Here is a tiny trained network, its code and every weight. The questions are about switching its units off for an input and a class, where a switched-off unit gives its printed mean instead of its output.

import numpy as np


def w(rows, s, z=0):
    codes = np.array(rows[::2]) - 128.0
    scale = np.full(codes.shape[1], s)
    scale[-1] = z or s
    return codes * scale


def f(y):
    return y / 2 * (1 + np.tanh(0.7978845608 * (y + 0.044715 * y**3)))


def log_softmax(a):
    a = a - a.max(-1, keepdims=True)
    return a - np.log(np.exp(a).sum(-1, keepdims=True))


def net(x, mask):
    res = np.array(x, float).reshape(1, 3) / 4 @ E
    y = f(res @ A[0][:, :-1].T + A[0][:, -1])
    res = res + np.where(mask, y, B[0][:, -1]) @ B[0][:, :-1]
    return log_softmax(res[-1] @ U[:, :-1].T + U[:, -1])


A, B = {}, {}
E = w([
[97,144,181,190,144,185,157,41],'x0',
[131,194,83,126,148,152,3,114],'x1',
[160,143,121,182,214,114,137,184],'x2',
],0.019)
A[0] = w([
[136,18,112,78,94,63,184,222,240],'n0',
[154,131,52,155,193,112,101,171,92],'n1',
[69,80,187,176,124,165,201,115,175],'n2',
[152,102,170,196,131,142,176,133,112],'n3',
[80,174,127,215,135,227,47,78,37],'n4',
[155,156,57,73,103,144,40,200,124],'n5',
[125,146,109,45,86,151,74,145,201],'n6',
[200,139,110,225,248,128,152,197,165],'n7',
[89,104,140,105,73,150,114,114,255],'n8',
[136,164,144,203,205,98,175,162,117],'n9',
],0.012,0.0084)
B[0] = w([
[54,161,203,105,114,119,45,181,252],'n0',
[155,79,110,191,148,106,69,92,184],'n1',
[133,87,111,141,82,173,183,70,206],'n2',
[144,152,132,172,122,202,150,135,175],'n3',
[38,154,180,101,118,85,103,197,195],'n4',
[198,115,80,138,139,104,176,106,210],'n5',
[149,168,95,60,100,103,175,177,190],'n6',
[134,144,159,251,190,115,106,130,237],'n7',
[108,93,122,96,36,111,153,98,181],'n8',
[151,177,131,206,137,168,132,182,193],'n9',
],0.015,0.029)
U = w([
[22,122,183,15,81,82,99,158,255],'0',
[62,160,202,140,163,105,53,195,126],'1',
[108,11,119,101,73,179,182,42,100],'2',
[196,140,149,166,137,209,210,140,59],'3',
[220,150,32,32,100,97,191,161,103],'4',
[222,90,64,150,184,48,103,115,54],'5',
],0.011,0.0036)

Each question gives the input, the list of numbers given to net, and the class t.
The units are the neurons (one row each of A and B). Each row of codes is followed by its name. A weight is (code - 128) times the scale printed after its matrix; where a second scale follows, it is the last column's (A, B and U).
mask holds one flag per neuron, in row order. A switched-off neuron (its flag False) gives its mean, the last column of its row in B, instead of its output. The means were averaged over made-up inputs and are rounded, as every weight is.
A unit's drop is (log p(t) with every unit on - log p(t) with that unit switched off) / (log p(t) with every unit on - log p(t) with every unit switched off).
The circuit of an input: a set's keep is (log p(t) with only the set's units on - log p(t) with every unit switched off) / (log p(t) with every unit on - log p(t) with every unit switched off). Starting from all 10 units, units are removed one at a time, each time the one whose removal leaves the highest keep (on an exact tie, the one counted first), for as long as the keep stays at least 0.8.
units of the circuit, in order: the units of the circuit, biggest drop first
most important unit: the unit with the biggest drop
k most important neurons: the k neurons with the biggest drops, biggest first
drop of u: that unit's drop, to one decimal
input [7,-1,-3], class 2: units of the circuit, in order	n2
input [-1,1,-7], class 4: 3 most important neurons	n0, n4, n6
input [1,-1,4], class 3: 2 most important neurons	n0, n4
input [0,4,8], class 5: 2 most important neurons	n0, n1
input [8,-5,1], class 3: 2 most important neurons	n3, n9
input [1,-4,2], class 3: 2 most important neurons	n4, n2
input [-7,1,1], class 5: 3 most important neurons	n5, n4, n1
input [0,5,7], class 5: 2 most important neurons	n0, n1
input [-8,1,2], class 5: 3 most important neurons	n5, n4, n1
input [-7,3,1], class 5: 2 most important neurons	n1, n5
input [-1,-2,0], class 0: 2 most important neurons	n7, n9
input [1,-7,-3], class 2: 2 most important neurons	n2, n4
input [1,-6,8], class 3: 4 most important neurons	n2, n3, n4, n9
input [4,-5,1], class 3: most important unit	n3
input [1,-3,6], class 3: drop of n4	0.7
input [4,-7,0], class 2: drop of n7	0.4
input [-5,4,0], class 4: drop of n7	0.3
